Below are the code and all the weights of a small trained network. Each question names an input and a target symbol and asks about switching units off, where a switched-off unit gives its printed mean instead of its output.

import numpy as np


def w(rows, s, z=0):
    codes = np.array(rows[::2]) - 128.0
    scale = np.full(codes.shape[1], s)
    scale[-1] = z or s
    return codes * scale


def f(y):
    return np.maximum(y, 0)


def softmax(a):
    e = np.exp(a - a.max(-1, keepdims=True))
    return e / e.sum(-1, keepdims=True)


def log_softmax(a):
    a = a - a.max(-1, keepdims=True)
    return a - np.log(np.exp(a).sum(-1, keepdims=True))


def net(x, mask):
    ids = ['αβγδζμπστφω'.index(c) for c in x.split()]
    T = len(ids)
    res = E[ids] + P[:T]
    r = res
    for j in range(2):
        rows = slice(2 * j, 2 * j + 2)
        q, k, v = (r @ M[0][rows].T for M in (Q, K, V))
        z = softmax(np.where(np.tri(T) > 0, q @ k.T / 2**0.5, -1e9)) @ v
        o = O[0][rows]
        res = res + np.where(mask[j], z, o[:, -1]) @ o[:, :-1]
    y = f(res @ A[0][:, :-1].T + A[0][:, -1])
    res = res + np.where(mask[2:10], y, B[0][:, -1]) @ B[0][:, :-1]
    return log_softmax(res[-1] @ U[:, :-1].T + U[:, -1])


Q, K, V, O, A, B = {}, {}, {}, {}, {}, {}
E = w([
[135,80,135,134],'α',
[121,99,128,107],'β',
[123,121,142,65],'γ',
[144,111,136,86],'δ',
[143,96,94,123],'ζ',
[107,103,168,91],'μ',
[81,130,130,67],'π',
[132,159,81,84],'σ',
[107,183,76,47],'τ',
[151,139,4,134],'φ',
[209,155,121,113],'ω',
],0.018)
P = w([
[104,5,81,126],'0',
[178,168,79,98],'1',
[179,155,115,109],'2',
[61,144,105,192],'3',
[214,189,100,114],'4',
[135,5,83,60],'5',
[136,107,128,249],'6',
],0.017)
Q[0] = w([
[82,14,89,91],'h1',
[8,71,113,174],'h1',
[64,161,106,183],'h2',
[122,175,147,214],'h2',
],0.017)
K[0] = w([
[48,250,152,206],'h1',
[177,235,146,197],'h1',
[170,220,135,173],'h2',
[129,171,169,211],'h2',
],0.013)
V[0] = w([
[239,116,65,252],'h1',
[249,159,73,103],'h1',
[152,145,155,144],'h2',
[195,62,147,75],'h2',
],0.02)
O[0] = w([
[146,143,11,248,209],'h1',
[206,20,52,172,175],'h1',
[165,128,192,115,27],'h2',
[206,180,49,166,255],'h2',
],0.014,0.013)
A[0] = w([
[187,205,147,167,134],'n1',
[147,89,101,50,177],'n2',
[100,43,131,170,1],'n3',
[245,149,118,59,120],'n4',
[71,24,101,112,163],'n5',
[43,96,149,178,180],'n6',
[137,26,100,162,122],'n7',
[165,93,72,129,97],'n8',
],0.013,0.0034)
B[0] = w([
[161,185,58,44,172],'n1',
[216,66,149,105,149],'n2',
[205,88,76,201,183],'n3',
[53,16,142,166,180],'n4',
[148,146,16,124,167],'n5',
[142,124,217,77,137],'n6',
[2,178,168,1,251],'n7',
[182,129,226,202,254],'n8',
],0.013,0.054)
U = w([
[150,152,76,75,51],'α',
[1,125,41,128,155],'β',
[78,66,106,94,220],'γ',
[145,70,56,115,196],'δ',
[209,115,94,151,39],'ζ',
[86,164,138,30,45],'μ',
[60,113,204,90,114],'π',
[184,62,163,192,187],'σ',
[137,45,193,132,68],'τ',
[161,184,178,97,254],'φ',
[86,84,243,167,116],'ω',
],0.007,0.0039)

Each question gives the input, a string of symbols that net reads in full, and the target symbol t.
The units are the heads (2 rows each of Q, K, V and O) and the neurons (one row each of A and B). Each row of codes is followed by its name. A weight is (code - 128) times the scale printed after its matrix; where a second scale follows, it is the last column's (O, A, B and U).
mask holds one flag per unit, heads first, then neurons. A switched-off unit (its flag False) gives its mean, the last column of its rows in O or B, instead of its output. The means were averaged over made-up inputs and are rounded, as every weight is.
A unit's drop is (log p(t) with every unit on - log p(t) with that unit switched off) / (log p(t) with every unit on - log p(t) with every unit switched off).
The circuit of an input: a set's keep is (log p(t) with only the set's units on - log p(t) with every unit switched off) / (log p(t) with every unit on - log p(t) with every unit switched off). Starting from all 10 units, units are removed one at a time, each time the one whose removal leaves the highest keep (on an exact tie, the one counted first), for as long as the keep stays at least 0.8.
units of the circuit, in order: the units of the circuit, biggest drop first
unit that matters most: the unit with the biggest drop
k most important neurons: the k neurons with the biggest drops, biggest first
heads that matter: for each layer, one digit per head in row order, 1 if its drop is at least 0.15 and else 0, layers parted by /
input σ β β, target σ: units of the circuit, in order -> n7
input μ φ β φ α, target μ: heads that matter -> 10
input σ β γ μ, target π: 3 most important neurons -> n8; n1; n7
input μ δ φ μ, target β: heads that matter -> 11
input γ γ ζ δ ω, target γ: 4 most important neurons -> n4; n8; n7; n3
input γ δ σ, target γ: 4 most important neurons -> n8; n7; n4; n3
input φ φ π α, target β: units of the circuit, in order -> n7; h1
input φ ζ φ φ α γ, target φ: 4 most important neurons -> n8; n1; n7; n3
input π α μ ζ γ ζ, target ζ: units of the circuit, in order -> n7; h1; h2
input μ δ φ ω φ μ γ, target β: 4 most important neurons -> n7; n5; n3; n2
input γ μ β, target γ: 3 most important neurons -> n8; n7; n4
input β α μ, target β: 2 most important neurons -> n8; n7
input φ μ δ, target φ: 2 most important neurons -> n8; n7
input μ μ μ μ π β, target μ: units of the circuit, in order -> h1; n8
input φ ζ σ ζ τ σ, target ζ: units of the circuit, in order -> n7; h2
input β π α, target β: unit that matters most -> n8
input τ δ ζ τ, target δ: units of the circuit, in order -> n8; n7
input τ σ μ φ γ σ φ, target β: 2 most important neurons -> n7; n5
input ω γ τ α φ φ, target α: 4 most important neurons -> n7; n8; n4; n3
input δ φ φ φ β, target δ: 4 most important neurons -> n7; n8; n4; n1
input μ φ τ, target μ: units of the circuit, in order -> h1
input φ π π γ β, target φ: heads that matter -> 10
